Here is a tiny trained network, its code and every weight. The questions are about switching its units off for an input and a class, where a switched-off unit gives its printed mean instead of its output.

import numpy as np


def w(rows, s, z=0):
    codes = np.array(rows[::2]) - 128.0
    scale = np.full(codes.shape[1], s)
    scale[-1] = z or s
    return codes * scale


def norm(h):
    return h / np.sqrt((h * h).mean(-1, keepdims=True) + 1e-5)


def f(y):
    return np.maximum(y, 0)


def log_softmax(a):
    a = a - a.max(-1, keepdims=True)
    return a - np.log(np.exp(a).sum(-1, keepdims=True))


def net(x, mask):
    res = np.array(x, float).reshape(1, 7) / 4 @ E
    u = 0
    for l in range(3):
        y = f(norm(res) @ A[l][:, :-1].T + A[l][:, -1])
        res = res + np.where(mask[u : u + 14], y, B[l][:, -1]) @ B[l][:, :-1]
        u += 14
    return log_softmax(norm(res)[-1] @ U[:, :-1].T + U[:, -1])


A, B = {}, {}
E = w([
[132,119,124,118,136,183,122,137,162,157],'x0',
[144,115,122,173,155,150,114,125,120,133],'x1',
[148,3,145,90,117,152,188,51,67,71],'x2',
[20,129,116,137,130,234,90,238,44,133],'x3',
[125,134,133,104,114,129,132,130,137,131],'x4',
[162,220,53,168,34,206,233,109,100,169],'x5',
[199,66,124,171,47,127,116,254,152,69],'x6',
],0.0057)
A[0] = w([
[85,209,78,113,190,93,62,218,146,152,4],'L0N1',
[47,182,120,93,225,162,150,87,42,129,46],'L0N2',
[95,44,147,67,223,33,2,152,133,150,75],'L0N3',
[56,117,176,114,144,160,115,141,66,238,53],'L0N4',
[79,205,203,128,150,93,102,13,163,168,133],'L0N5',
[71,134,125,141,145,168,185,255,120,28,6],'L0N6',
[114,40,171,154,86,143,184,142,130,103,69],'L0N7',
[49,67,89,122,90,117,89,228,4,204,38],'L0N8',
[57,102,93,127,128,171,187,188,118,204,41],'L0N9',
[159,171,120,148,115,131,95,181,150,37,56],'L0N10',
[174,193,115,188,8,121,222,120,164,101,185],'L0N11',
[96,25,206,140,101,144,163,158,45,168,125],'L0N12',
[174,90,136,147,73,130,72,186,162,74,62],'L0N13',
[174,46,108,165,125,153,130,187,146,186,110],'L0N14',
],0.0049,0.0021)
B[0] = w([
[99,106,132,201,95,59,105,144,93,204,203],'L0N1',
[131,134,53,84,91,185,51,32,131,107,205],'L0N2',
[97,162,227,190,45,177,179,91,202,71,253],'L0N3',
[142,175,131,114,189,136,121,89,114,88,184],'L0N4',
[110,59,6,137,130,133,61,67,171,96,224],'L0N5',
[185,206,118,66,185,128,122,140,52,63,187],'L0N6',
[118,50,90,158,106,153,126,183,122,255,171],'L0N7',
[176,253,196,65,168,130,124,133,102,61,209],'L0N8',
[205,191,161,95,124,115,77,79,111,58,175],'L0N9',
[139,131,83,49,74,177,124,152,167,152,165],'L0N10',
[99,96,170,204,131,180,94,119,185,94,253],'L0N11',
[156,120,150,100,96,132,94,112,56,175,187],'L0N12',
[129,111,83,153,91,120,112,142,142,48,187],'L0N13',
[124,145,137,114,97,49,109,98,95,47,169],'L0N14',
],0.0051,0.0053)
A[1] = w([
[138,21,127,58,164,162,228,128,47,140,44],'L1N1',
[43,159,127,94,165,158,113,156,99,169,148],'L1N2',
[153,174,114,148,121,137,203,142,92,137,83],'L1N3',
[131,39,139,93,161,143,204,121,67,174,2],'L1N4',
[96,92,181,114,141,105,108,128,137,144,41],'L1N5',
[99,189,80,169,161,54,98,220,156,250,54],'L1N6',
[152,173,135,169,72,81,140,227,160,115,105],'L1N7',
[157,93,146,182,110,55,172,50,183,113,124],'L1N8',
[122,169,52,174,66,153,196,107,78,173,92],'L1N9',
[160,119,127,95,126,118,124,95,203,147,142],'L1N10',
[226,75,114,86,84,96,150,254,101,117,49],'L1N11',
[80,185,173,84,170,118,129,16,103,159,55],'L1N12',
[203,84,64,137,185,63,199,150,212,154,60],'L1N13',
[136,189,85,105,120,157,186,112,135,164,151],'L1N14',
],0.0072,0.0036)
B[1] = w([
[143,183,150,156,36,91,23,138,133,174,164],'L1N1',
[199,127,130,113,130,87,155,148,99,110,184],'L1N2',
[83,120,186,142,146,99,168,115,144,112,153],'L1N3',
[126,174,175,160,62,72,61,88,92,183,143],'L1N4',
[127,130,183,212,135,181,152,153,166,94,144],'L1N5',
[173,85,189,90,1,143,104,65,102,212,173],'L1N6',
[115,94,93,131,161,112,118,71,136,159,219],'L1N7',
[151,168,133,106,116,185,124,193,108,172,255],'L1N8',
[63,111,198,120,118,126,139,111,187,46,201],'L1N9',
[159,139,113,147,148,145,139,127,53,105,192],'L1N10',
[132,76,47,151,181,103,115,117,182,149,199],'L1N11',
[136,65,86,158,134,107,141,182,110,143,224],'L1N12',
[148,234,159,79,171,118,152,168,88,135,165],'L1N13',
[127,74,157,182,166,108,133,117,141,131,184],'L1N14',
],0.009,0.0061)
A[2] = w([
[152,73,154,148,113,140,111,111,67,94,108],'L2N1',
[119,74,1,121,144,129,135,189,172,78,72],'L2N2',
[136,108,110,108,72,129,106,101,112,180,137],'L2N3',
[44,95,79,111,186,106,164,71,116,169,62],'L2N4',
[70,110,217,159,159,150,169,141,189,89,4],'L2N5',
[102,127,120,140,99,123,175,82,134,99,103],'L2N6',
[98,106,199,121,173,111,127,135,171,130,26],'L2N7',
[196,181,147,138,140,127,145,109,174,165,150],'L2N8',
[36,138,89,92,196,148,119,83,89,168,144],'L2N9',
[193,179,151,82,200,107,217,138,120,149,47],'L2N10',
[74,107,185,126,130,137,153,135,168,78,76],'L2N11',
[91,85,182,134,164,102,102,197,155,136,113],'L2N12',
[101,167,137,94,161,165,155,214,63,125,65],'L2N13',
[159,76,193,117,88,98,70,129,139,155,126],'L2N14',
],0.0098,0.0039)
B[2] = w([
[129,193,137,97,119,92,103,147,184,150,222],'L2N1',
[157,45,28,167,199,81,158,110,176,225,214],'L2N2',
[89,91,175,123,102,88,125,102,124,157,204],'L2N3',
[150,67,39,185,139,79,145,199,184,214,173],'L2N4',
[51,177,179,172,92,235,215,91,189,69,188],'L2N5',
[137,151,145,111,179,164,139,193,140,118,173],'L2N6',
[114,173,111,188,112,240,213,167,170,61,152],'L2N7',
[84,98,117,75,158,119,103,143,66,71,218],'L2N8',
[210,49,56,149,155,85,174,199,195,132,197],'L2N9',
[190,190,170,47,179,72,25,254,47,35,169],'L2N10',
[116,200,137,144,184,194,197,93,143,98,182],'L2N11',
[135,140,105,140,154,160,238,111,144,121,183],'L2N12',
[227,186,191,7,199,73,67,193,46,46,170],'L2N13',
[63,157,130,132,95,166,153,67,81,153,254],'L2N14',
],0.0084,0.0065)
U = w([
[175,46,40,177,185,58,128,166,195,204,253],'0',
[202,210,192,34,194,88,56,214,36,60,79],'1',
[57,188,197,199,133,217,213,94,203,82,63],'2',
[67,130,213,129,8,74,43,51,75,234,60],'3',
],0.014,0.0036)

Each question gives the input, the list of numbers given to net, and the class t.
The units are the neurons (one row each of A and B). Each row of codes is followed by its name. A weight is (code - 128) times the scale printed after its matrix; where a second scale follows, it is the last column's (A, B and U).
mask holds one flag per neuron, layer by layer. A switched-off neuron (its flag False) gives its mean, the last column of its row in B, instead of its output. The means were averaged over made-up inputs and are rounded, as every weight is.
A unit's drop is (log p(t) with every unit on - log p(t) with that unit switched off) / (log p(t) with every unit on - log p(t) with every unit switched off).
The circuit of an input: a set's keep is (log p(t) with only the set's units on - log p(t) with every unit switched off) / (log p(t) with every unit on - log p(t) with every unit switched off). Starting from the 12 units with the biggest drops (on a tie, the unit counted first), units are removed one at a time, each time the one whose removal leaves the highest keep (on an exact tie, the one counted first), for as long as the keep stays at least 0.8.
circuit, biggest first: the units of the circuit, biggest drop first
top k neurons: the k neurons with the biggest drops, biggest first
k most important neurons of layer l: the k neurons of layer l with the biggest drops, biggest first
drop when u is switched off: that unit's drop, to one decimal
input [0,-6,-5,-5,0,-8,-6], class 2: circuit, biggest first	(L0N3)
input [1,3,-8,-5,-2,-4,-7], class 3: top 4 neurons	(L1N6; L0N1; L1N7; L1N11)
input [2,5,-5,1,6,0,3], class 3: circuit, biggest first	(L1N6; L0N1)
input [-6,-6,-7,-3,-8,-7,6], class 2: top 2 neurons	(L0N3; L2N12)
input [1,3,7,-2,1,-6,6], class 3: 2 most important neurons of layer 2	(L2N14; L2N9)
input [7,4,6,6,-4,0,-1], class 1: circuit, biggest first	(L0N8; L2N13)
input [0,-5,-7,7,6,7,2], class 1: 2 most important neurons of layer 0	(L0N8; L0N6)
input [4,7,3,-8,8,8,-5], class 1: 2 most important neurons of layer 1	(L1N13; L1N8)
input [-6,-7,6,5,-5,-2,5], class 3: top 2 neurons	(L1N1; L0N12)
input [8,-8,5,-7,6,-8,0], class 2: top 2 neurons	(L0N3; L1N5)
input [-7,-8,0,-8,0,-3,-6], class 1: top 2 neurons	(L2N10; L1N8)
input [-5,3,-3,-6,6,-7,4], class 2: top 3 neurons	(L0N3; L1N2; L0N6)
input [-1,2,-5,-3,2,7,6], class 2: top 3 neurons	(L1N9; L1N12; L0N5)
input [6,2,-5,4,1,-3,-5], class 0: 3 most important neurons of layer 0	(L0N2; L0N4; L0N5)
input [0,-2,1,6,0,-4,7], class 0: circuit, biggest first	(L2N2)
input [3,-7,6,6,-5,1,5], class 1: top 2 neurons	(L0N6; L0N8)
input [8,1,-5,4,8,-3,-2], class 3: top 3 neurons	(L0N1; L1N6; L1N8)
input [-4,6,8,6,-2,-6,4], class 3: top 3 neurons	(L1N1; L0N12; L0N7)
input [-2,-4,-7,2,-6,3,-6], class 3: top 2 neurons	(L1N6; L0N1)
input [7,-3,5,1,7,5,7], class 0: circuit, biggest first	(L1N11)
input [0,-7,-6,8,-4,7,2], class 1: drop when L2N13 is switched off	0.1
input [7,-2,2,-3,4,-4,-1], class 2: drop when L0N3 is switched off	4.0
